Small tables with named rows and columns. After each table, cells are looked up by row and column.

vikoza.tsv
	fegupim	tugili	siz	govez	zagu	kiturig	kad	gugimo	sak
nam	404	-8	846	2	127	-160	-26	637	60
dabel	715	76	825	449	127	-160	221	461	43
bag	470	165	847	332	62	-160	221	637	43
nugoveg	471	-8	671	332	429	-160	349	637	-573
pere	810	-8	846	528	90	-116	221	282	106
tar	528	524	590	332	127	-450	179	724	-83
roso	670	-33	846	486	127	-111	221	658	43
lim	528	-89	846	282	127	-160	221	873	43
fasilun	822	-8	846	531	94	-117	221	272	102
ludasez	428	-8	884	-11	127	-160	-24	637	163

What is the kad of nam in vikoza?
-26
What is the kiturig of dabel in vikoza?
-160
What is the zagu of roso in vikoza?
127
What is the fegupim of fasilun in vikoza?
822
What is the kiturig of tar in vikoza?
-450
What is the fegupim of roso in vikoza?
670
What is the sak of fasilun in vikoza?
102
What is the sak of ludasez in vikoza?
163
What is the zagu of nugoveg in vikoza?
429

dosezim.tsv
	baruze	bur	sati	tusevi	dop	zoke	zet	boso	disasi
lep	44	283	137	145	-116	20	-725	-238	777
rubul	-193	471	66	-139	-353	209	-867	-336	428
duzol	-407	405	-24	-66	734	313	-92	34	-218
tabusu	-521	544	-108	-100	999	-78	-243	63	-271
sokup	136	271	645	300	-612	-130	-558	-677	-445
voniz	-391	749	10	47	587	100	-299	101	-287
voba	-476	507	-106	-111	754	292	-118	8	-184

What is the disasi of voba in dosezim? -184
What is the zet of voba in dosezim? -118
What is the boso of lep in dosezim? -238
What is the zet of duzol in dosezim? -92
What is the baruze of voba in dosezim? -476
What is the sati of duzol in dosezim? -24

viv.csv
,fur,nomudin,kerata
losobug,32030,51769,41301
ros,66217,71154,35512
muropuz,62567,78926,46758
fub,48552,40681,37484
mumugul,7974,69002,78401
tukab,52856,7530,3821
zed,4645,34045,17957
lisovuk,37699,6798,44705
luk,35478,26533,14176
dez,35141,8484,40189
dazituf,25608,66300,60063

nomudin of muropuz = 78926
nomudin of lisovuk = 6798
kerata of mumugul = 78401
nomudin of dez = 8484
kerata of muropuz = 46758
kerata of fub = 37484
Which row has the largest fur? ros

Table nibuki
	dofomak	vug	niru	sifube	kib
rul	159	115	116	63	117
tefuna	89	68	106	179	101
kated	97	71	152	72	101
tof	92	48	143	83	72
falures	174	106	82	152	184
sufeka	111	206	111	67	84
volenaz	113	192	173	211	27
duba	31	169	196	40	48
labesed	120	110	184	116	192

sifube of kated is 72
niru of labesed is 184
dofomak of falures is 174
sifube of volenaz is 211
kib of rul is 117
niru of kated is 152
kib of duba is 48

mipilaf =
|  | kez | vogire | lak | delak | pulusu |
|---|---|---|---|---|---|
| vog | 0.09 | 0.10 | 0.03 | 0.38 | 0.16 |
| bofom | 0.12 | -0.15 | 0.10 | 0.14 | 0.38 |
| bupo | 0.21 | 0.49 | 0.10 | 0.47 | 0.02 |
| sab | 0.19 | -0.45 | 0.42 | -0.55 | 0.58 |
| nofavo | 0.14 | 0.42 | 0.09 | 0.45 | -0.04 |
| rizevag | 0.14 | -0.30 | 0.34 | -0.32 | 0.42 |
| nulalef | 0.09 | -0.02 | 0.22 | 0.02 | 0.16 |
| gunor | 0.33 | 0.27 | 0.42 | -0.19 | 0.25 |
| reme | 0.21 | 0.17 | 0.20 | 0.14 | 0.23 |
| vaf | 0.28 | 0.34 | 0.26 | 0.12 | 0.18 |

lak of reme = 0.20
pulusu of vaf = 0.18
kez of bofom = 0.12
pulusu of bupo = 0.02
vogire of vog = 0.10
lak of gunor = 0.42
delak of gunor = -0.19
kez of sab = 0.19
vogire of bofom = -0.15

popaf:
columns: zetarak, tek, nem, zote, nusi, bok, soka, tef, ziz, kiz
fosuzok: [3.132, 3.903, 9.216, 4.699, 5.246, 6.692, 1.423, 0.689, 5.411, 2.939]
lipo: [3.331, 3.048, 5.173, 4.673, 3.091, 4.616, 3.417, 3.563, 4.442, 4.483]
tari: [3.201, 2.785, 5.500, 4.929, 3.321, 3.956, 2.401, 3.038, 3.372, 4.689]
dozi: [2.920, 4.383, 8.628, 3.599, 5.190, 7.384, 3.847, 0.711, 4.481, 3.979]
gokiso: [3.253, 4.897, 5.712, 7.540, 5.183, 3.219, 2.488, 5.478, 5.755, 4.705]
lidokuz: [3.240, 3.260, 6.514, 4.497, 3.888, 5.254, 2.678, 2.436, 4.322, 4.361]
dul: [3.343, 4.246, 6.368, 6.365, 5.132, 3.611, 2.029, 3.849, 4.054, 5.434]
lum: [3.159, 4.928, 6.493, 7.360, 5.936, 2.579, 1.745, 4.533, 3.568, 5.820]
kenima: [3.625, 3.175, 7.103, 5.229, 4.507, 4.827, 0.692, 2.220, 4.679, 4.507]
laro: [2.643, 4.290, 8.634, 5.212, 5.175, 6.107, 2.577, 1.590, 5.156, 2.747]
nobila: [2.788, 4.246, 6.555, 5.656, 4.358, 4.913, 3.801, 3.552, 5.154, 3.559]
runa: [2.249, 4.221, 7.866, 5.728, 4.701, 5.332, 3.267, 2.628, 4.998, 2.298]

kiz of tari: 4.689
nem of lidokuz: 6.514
nusi of dozi: 5.190
nusi of lipo: 3.091
zetarak of tari: 3.201
bok of lipo: 4.616
kiz of laro: 2.747
bok of fosuzok: 6.692
tef of lidokuz: 2.436
zetarak of lidokuz: 3.240
nusi of lidokuz: 3.888
kiz of dul: 5.434
nusi of fosuzok: 5.246
Row with the largest soka: dozi

